Below are the code and all the weights of a small trained network. Each question names an input and a class and asks about switching units off, where a switched-off unit gives its printed mean instead of its output.

import numpy as np


def w(rows, s, z=0):
    codes = np.array(rows[::2]) - 128.0
    scale = np.full(codes.shape[1], s)
    scale[-1] = z or s
    return codes * scale


def f(y):
    return y / 2 * (1 + np.tanh(0.7978845608 * (y + 0.044715 * y**3)))


def log_softmax(a):
    a = a - a.max(-1, keepdims=True)
    return a - np.log(np.exp(a).sum(-1, keepdims=True))


def net(x, mask):
    res = np.array(x, float).reshape(1, 6) / 4 @ E
    y = f(res @ A[0][:, :-1].T + A[0][:, -1])
    res = res + np.where(mask, y, B[0][:, -1]) @ B[0][:, :-1]
    return log_softmax(res[-1] @ U[:, :-1].T + U[:, -1])


A, B = {}, {}
E = w([
[199,55,60,2],'x0',
[173,83,124,201],'x1',
[114,141,133,110],'x2',
[133,117,119,144],'x3',
[129,129,131,129],'x4',
[32,16,157,130],'x5',
],0.0076)
A[0] = w([
[89,174,164,191,126],'n0',
[215,254,59,138,45],'n1',
[95,169,178,193,48],'n2',
[239,214,129,148,79],'n3',
[90,187,220,181,74],'n4',
[197,81,84,225,254],'n5',
],0.0071,0.0044)
B[0] = w([
[179,115,57,45,203],'n0',
[78,12,174,148,231],'n1',
[196,2,63,47,173],'n2',
[75,43,159,171,214],'n3',
[178,75,103,73,202],'n4',
[131,219,136,144,254],'n5',
],0.0093,0.005)
U = w([
[228,78,10,49,2],'0',
[2,29,200,183,30],'1',
[101,175,109,127,219],'2',
[105,169,124,126,204],'3',
[105,185,123,128,182],'4',
],0.01,0.0068)

Each question gives the input, the list of numbers given to net, and the class t.
The units are the neurons (one row each of A and B). Each row of codes is followed by its name. A weight is (code - 128) times the scale printed after its matrix; where a second scale follows, it is the last column's (A, B and U).
mask holds one flag per neuron, in row order. A switched-off neuron (its flag False) gives its mean, the last column of its row in B, instead of its output. The means were averaged over made-up inputs and are rounded, as every weight is.
A unit's drop is (log p(t) with every unit on - log p(t) with that unit switched off) / (log p(t) with every unit on - log p(t) with every unit switched off).
The circuit of an input: a set's keep is (log p(t) with only the set's units on - log p(t) with every unit switched off) / (log p(t) with every unit on - log p(t) with every unit switched off). Starting from all 6 units, units are removed one at a time, each time the one whose removal leaves the highest keep (on an exact tie, the one counted first), for as long as the keep stays at least 0.8.
circuit, biggest first: the units of the circuit, biggest drop first
unit that matters most: the unit with the biggest drop
k most important neurons: the k neurons with the biggest drops, biggest first
drop when u is switched off: that unit's drop, to one decimal
input [6,-7,8,4,1,2], class 2: circuit, biggest first : [n0 n2]
input [0,4,-1,-3,-3,-7], class 1: circuit, biggest first : [n1 n3]
input [-6,3,3,2,4,3], class 0: 3 most important neurons : [n2 n0 n4]
input [-1,5,-6,-7,7,4], class 3: 3 most important neurons : [n1 n3 n5]
input [4,1,-3,7,0,-6], class 1: circuit, biggest first : [n1 n3 n0]
input [2,-1,0,7,5,-6], class 1: most important neuron : [n1]
input [-5,7,8,-3,3,5], class 2: circuit, biggest first : [n1 n3]
input [-4,8,4,-5,2,2], class 4: 2 most important neurons : [n5 n1]
input [-3,-2,2,2,-3,-7], class 1: 2 most important neurons : [n1 n3]
input [-8,8,-1,6,1,0], class 0: 3 most important neurons : [n2 n0 n4]
input [4,2,7,4,4,-4], class 2: circuit, biggest first : [n2 n0]
input [-4,5,2,-5,1,3], class 4: circuit, biggest first : [n1 n3]
input [1,5,2,-5,1,3], class 4: circuit, biggest first : [n1 n3 n2]
input [1,4,-2,-6,-1,-4], class 1: unit that matters most : n3
input [-6,5,-2,0,-5,-3], class 0: 2 most important neurons : [n2 n0]
input [-4,-2,7,-5,-8,5], class 3: 3 most important neurons : [n1 n3 n0]
input [-3,8,3,-4,5,3], class 4: drop when n3 is switched off : 0.1
input [4,-3,3,5,-8,-8], class 1: drop when n0 is switched off : 0.0
input [-6,-5,4,-5,0,5], class 0: drop when n4 is switched off : 0.2
input [4,8,6,1,-8,-6], class 3: unit that matters most : n5
